Below are the code and all the weights of a small trained network. Each question names an input and a class and asks about switching units off, where a switched-off unit gives its printed mean instead of its output.

import numpy as np


def w(rows, s, z=0):
    codes = np.array(rows[::2]) - 128.0
    scale = np.full(codes.shape[1], s)
    scale[-1] = z or s
    return codes * scale


def norm(h):
    return h / np.sqrt((h * h).mean(-1, keepdims=True) + 1e-5)


def f(y):
    return np.maximum(y, 0)


def log_softmax(a):
    a = a - a.max(-1, keepdims=True)
    return a - np.log(np.exp(a).sum(-1, keepdims=True))


def net(x, mask):
    res = np.array(x, float).reshape(1, 3) / 4 @ E
    u = 0
    for l in range(3):
        y = f(norm(res) @ A[l][:, :-1].T + A[l][:, -1])
        res = res + np.where(mask[u : u + 8], y, B[l][:, -1]) @ B[l][:, :-1]
        u += 8
    return log_softmax(norm(res)[-1] @ U[:, :-1].T + U[:, -1])


A, B = {}, {}
E = w([
[116,133,139,129],'x0',
[39,161,68,78],'x1',
[150,47,2,240],'x2',
],0.0057)
A[0] = w([
[103,136,154,14,128],'0.n1',
[225,135,66,193,253],'0.n2',
[204,200,120,104,211],'0.n3',
[153,112,48,108,138],'0.n4',
[97,186,210,61,147],'0.n5',
[223,134,229,223,78],'0.n6',
[146,124,195,154,79],'0.n7',
[2,140,83,84,100],'0.n8',
],0.0099,0.0029)
B[0] = w([
[141,119,54,101,226],'0.n1',
[84,78,225,116,243],'0.n2',
[78,78,155,240,177],'0.n3',
[105,100,100,200,179],'0.n4',
[96,16,47,129,255],'0.n5',
[84,188,68,71,225],'0.n6',
[114,254,83,209,164],'0.n7',
[19,216,57,176,221],'0.n8',
],0.0072,0.0077)
A[1] = w([
[130,182,154,132,20],'1.n1',
[92,141,164,2,104],'1.n2',
[204,88,162,21,2],'1.n3',
[192,185,162,2,200],'1.n4',
[212,129,240,153,93],'1.n5',
[142,155,248,203,210],'1.n6',
[250,54,205,91,68],'1.n7',
[103,108,118,20,96],'1.n8',
],0.0091,0.0056)
B[1] = w([
[81,82,74,176,130],'1.n1',
[139,68,99,184,162],'1.n2',
[58,78,185,163,128],'1.n3',
[39,74,91,108,131],'1.n4',
[47,232,70,93,136],'1.n5',
[79,167,6,69,253],'1.n6',
[58,184,65,93,131],'1.n7',
[136,50,150,215,194],'1.n8',
],0.011,0.0035)
A[2] = w([
[128,152,129,42,134],'2.n1',
[184,141,143,123,2],'2.n2',
[127,13,106,90,176],'2.n3',
[146,20,146,250,159],'2.n4',
[54,146,164,114,134],'2.n5',
[199,107,163,85,2],'2.n6',
[153,175,108,157,3],'2.n7',
[212,104,151,76,28],'2.n8',
],0.013,0.0056)
B[2] = w([
[104,124,94,201,139],'2.n1',
[74,52,54,180,128],'2.n2',
[173,84,207,218,254],'2.n3',
[76,34,218,83,232],'2.n4',
[159,149,74,218,188],'2.n5',
[121,53,254,199,128],'2.n6',
[94,73,11,146,128],'2.n7',
[3,102,78,158,128],'2.n8',
],0.0093,0.0089)
U = w([
[23,29,185,132,245],'0',
[2,117,102,169,253],'1',
[20,192,34,116,249],'2',
[76,104,93,147,137],'3',
[232,176,170,57,2],'4',
[160,163,211,21,2],'5',
[120,243,230,48,2],'6',
[225,178,159,6,2],'7',
],0.01,0.0056)

Each question gives the input, the list of numbers given to net, and the class t.
The units are the neurons (one row each of A and B). Each row of codes is followed by its name. A weight is (code - 128) times the scale printed after its matrix; where a second scale follows, it is the last column's (A, B and U).
mask holds one flag per neuron, layer by layer. A switched-off neuron (its flag False) gives its mean, the last column of its row in B, instead of its output. The means were averaged over made-up inputs and are rounded, as every weight is.
A unit's drop is (log p(t) with every unit on - log p(t) with that unit switched off) / (log p(t) with every unit on - log p(t) with every unit switched off).
The circuit of an input: a set's keep is (log p(t) with only the set's units on - log p(t) with every unit switched off) / (log p(t) with every unit on - log p(t) with every unit switched off). Starting from the 12 units with the biggest drops (on a tie, the unit counted first), units are removed one at a time, each time the one whose removal leaves the highest keep (on an exact tie, the one counted first), for as long as the keep stays at least 0.8.
circuit, biggest first: the units of the circuit, biggest drop first
k most important neurons: the k neurons with the biggest drops, biggest first
k most important neurons of layer l: the k neurons of layer l with the biggest drops, biggest first
drop when u is switched off: that unit's drop, to one decimal
input [0,-5,-2], class 2: circuit, biggest first	0.n7; 2.n3; 2.n4
input [3,-5,2], class 2: circuit, biggest first	0.n5; 0.n1; 1.n6; 2.n3
input [5,-6,-5], class 2: 4 most important neurons	0.n7; 0.n6; 0.n2; 0.n3
input [6,-7,0], class 2: 2 most important neurons of layer 0	0.n7; 0.n5
input [-3,-8,1], class 2: 2 most important neurons	0.n5; 1.n6
input [1,-6,-2], class 2: 3 most important neurons	0.n7; 2.n3; 2.n4
input [-6,-7,2], class 2: 2 most important neurons	0.n5; 1.n6
input [0,-6,-5], class 2: 2 most important neurons	0.n7; 0.n6
input [-5,-7,2], class 2: most important neuron of layer 0	0.n5
input [-3,-7,6], class 2: 2 most important neurons of layer 1	1.n6; 1.n5
input [-4,3,6], class 0: drop when 2.n4 is switched off	0.2
input [1,3,7], class 0: drop when 2.n4 is switched off	0.2
input [-3,5,7], class 0: drop when 2.n4 is switched off	0.3
input [6,7,0], class 2: drop when 0.n4 is switched off	0.0
